Here is a tiny trained network, its code and every weight. The questions are about switching its units off for an input and a class, where a switched-off unit gives its printed mean instead of its output.

import numpy as np


def w(rows, s, z=0):
    codes = np.array(rows[::2]) - 128.0
    scale = np.full(codes.shape[1], s)
    scale[-1] = z or s
    return codes * scale


def f(y):
    return y / 2 * (1 + np.tanh(0.7978845608 * (y + 0.044715 * y**3)))


def log_softmax(a):
    a = a - a.max(-1, keepdims=True)
    return a - np.log(np.exp(a).sum(-1, keepdims=True))


def net(x, mask):
    res = np.array(x, float).reshape(1, 8) / 4 @ E
    y = f(res @ A[0][:, :-1].T + A[0][:, -1])
    res = res + np.where(mask, y, B[0][:, -1]) @ B[0][:, :-1]
    return log_softmax(res[-1] @ U[:, :-1].T + U[:, -1])


A, B = {}, {}
E = w([
[101,70,152,110,90,176],'x0',
[161,149,46,138,168,88],'x1',
[127,24,112,129,253,138],'x2',
[229,169,188,154,153,149],'x3',
[203,128,128,125,98,86],'x4',
[113,171,156,45,131,209],'x5',
[88,130,164,108,203,107],'x6',
[116,159,86,123,164,161],'x7',
],0.011)
A[0] = w([
[169,161,50,210,141,63,214],'neuron 0',
[116,79,107,113,96,12,254],'neuron 1',
[132,202,132,209,88,77,158],'neuron 2',
[98,183,240,86,97,190,106],'neuron 3',
[196,150,173,116,45,187,202],'neuron 4',
[29,195,94,76,147,228,152],'neuron 5',
[180,140,254,62,196,162,177],'neuron 6',
[170,73,148,58,231,168,215],'neuron 7',
[202,106,145,177,107,111,132],'neuron 8',
[189,173,99,189,181,59,148],'neuron 9',
[125,70,74,153,20,186,152],'neuron 10',
[73,146,68,42,166,208,215],'neuron 11',
],0.0098,0.005)
B[0] = w([
[168,121,89,154,254,29,239],'neuron 0',
[72,98,46,123,208,83,229],'neuron 1',
[151,151,105,167,157,73,214],'neuron 2',
[140,160,177,126,37,27,230],'neuron 3',
[122,113,90,184,87,119,249],'neuron 4',
[176,159,74,14,83,182,244],'neuron 5',
[46,121,128,153,93,124,236],'neuron 6',
[33,65,9,167,99,158,248],'neuron 7',
[182,179,86,126,105,144,188],'neuron 8',
[201,159,155,144,190,22,214],'neuron 9',
[74,117,81,136,113,172,228],'neuron 10',
[129,132,17,56,128,190,249],'neuron 11',
],0.0093,0.011)
U = w([
[99,114,44,79,104,254,90],'0',
[41,105,65,134,150,63,253],'1',
[175,148,220,50,166,161,12],'2',
[173,140,213,35,159,114,18],'3',
[110,166,178,140,16,138,108],'4',
[236,190,128,163,169,75,73],'5',
[149,239,128,3,96,128,171],'6',
],0.0086,0.0044)

Each question gives the input, the list of numbers given to net, and the class t.
The units are the neurons (one row each of A and B). Each row of codes is followed by its name. A weight is (code - 128) times the scale printed after its matrix; where a second scale follows, it is the last column's (A, B and U).
mask holds one flag per neuron, in row order. A switched-off neuron (its flag False) gives its mean, the last column of its row in B, instead of its output. The means were averaged over made-up inputs and are rounded, as every weight is.
A unit's drop is (log p(t) with every unit on - log p(t) with that unit switched off) / (log p(t) with every unit on - log p(t) with every unit switched off).
The circuit of an input: a set's keep is (log p(t) with only the set's units on - log p(t) with every unit switched off) / (log p(t) with every unit on - log p(t) with every unit switched off). Starting from all 12 units, units are removed one at a time, each time the one whose removal leaves the highest keep (on an exact tie, the one counted first), for as long as the keep stays at least 0.8.
units of the circuit, in order: the units of the circuit, biggest drop first
top k neurons: the k neurons with the biggest drops, biggest first
drop of u: that unit's drop, to one decimal
input [8,-6,-4,-3,-5,4,2,6], class 6: units of the circuit, in order : [neuron 3; neuron 5]
input [0,-4,2,5,-8,1,3,-3], class 4: top 3 neurons : [neuron 3; neuron 1; neuron 0]
input [-2,7,2,8,2,6,5,7], class 1: units of the circuit, in order : [neuron 7]
input [-6,-7,3,8,-7,0,-4,3], class 4: units of the circuit, in order : [neuron 0; neuron 1; neuron 11]
input [-5,2,2,5,-8,-3,1,-6], class 5: units of the circuit, in order : [neuron 9; neuron 10]
input [-7,3,-8,-3,-3,-2,-4,-3], class 5: units of the circuit, in order : [neuron 7; neuron 2]
input [-4,-5,-6,0,1,-5,-3,-6], class 5: units of the circuit, in order : [neuron 7; neuron 2]
input [0,0,0,-7,-5,6,-1,-6], class 0: top 2 neurons : [neuron 11; neuron 9]
input [-3,-6,-7,-5,-2,6,-6,-7], class 4: top 2 neurons : [neuron 3; neuron 4]
input [3,-6,-1,2,1,8,3,-2], class 4: top 2 neurons : [neuron 3; neuron 6]
input [-3,-4,-5,4,-6,3,8,3], class 6: top 2 neurons : [neuron 5; neuron 3]
input [8,8,-2,4,0,2,-3,-3], class 4: top 3 neurons : [neuron 11; neuron 7; neuron 1]
input [2,4,0,5,-5,0,-6,-4], class 5: drop of neuron 6 : 0.1
input [-5,2,6,3,8,0,0,2], class 5: units of the circuit, in order : [neuron 9]
input [6,5,-4,-7,-7,2,7,-4], class 0: drop of neuron 11 : 0.1
input [4,6,-6,1,-6,8,-1,-2], class 6: drop of neuron 3 : 1.3
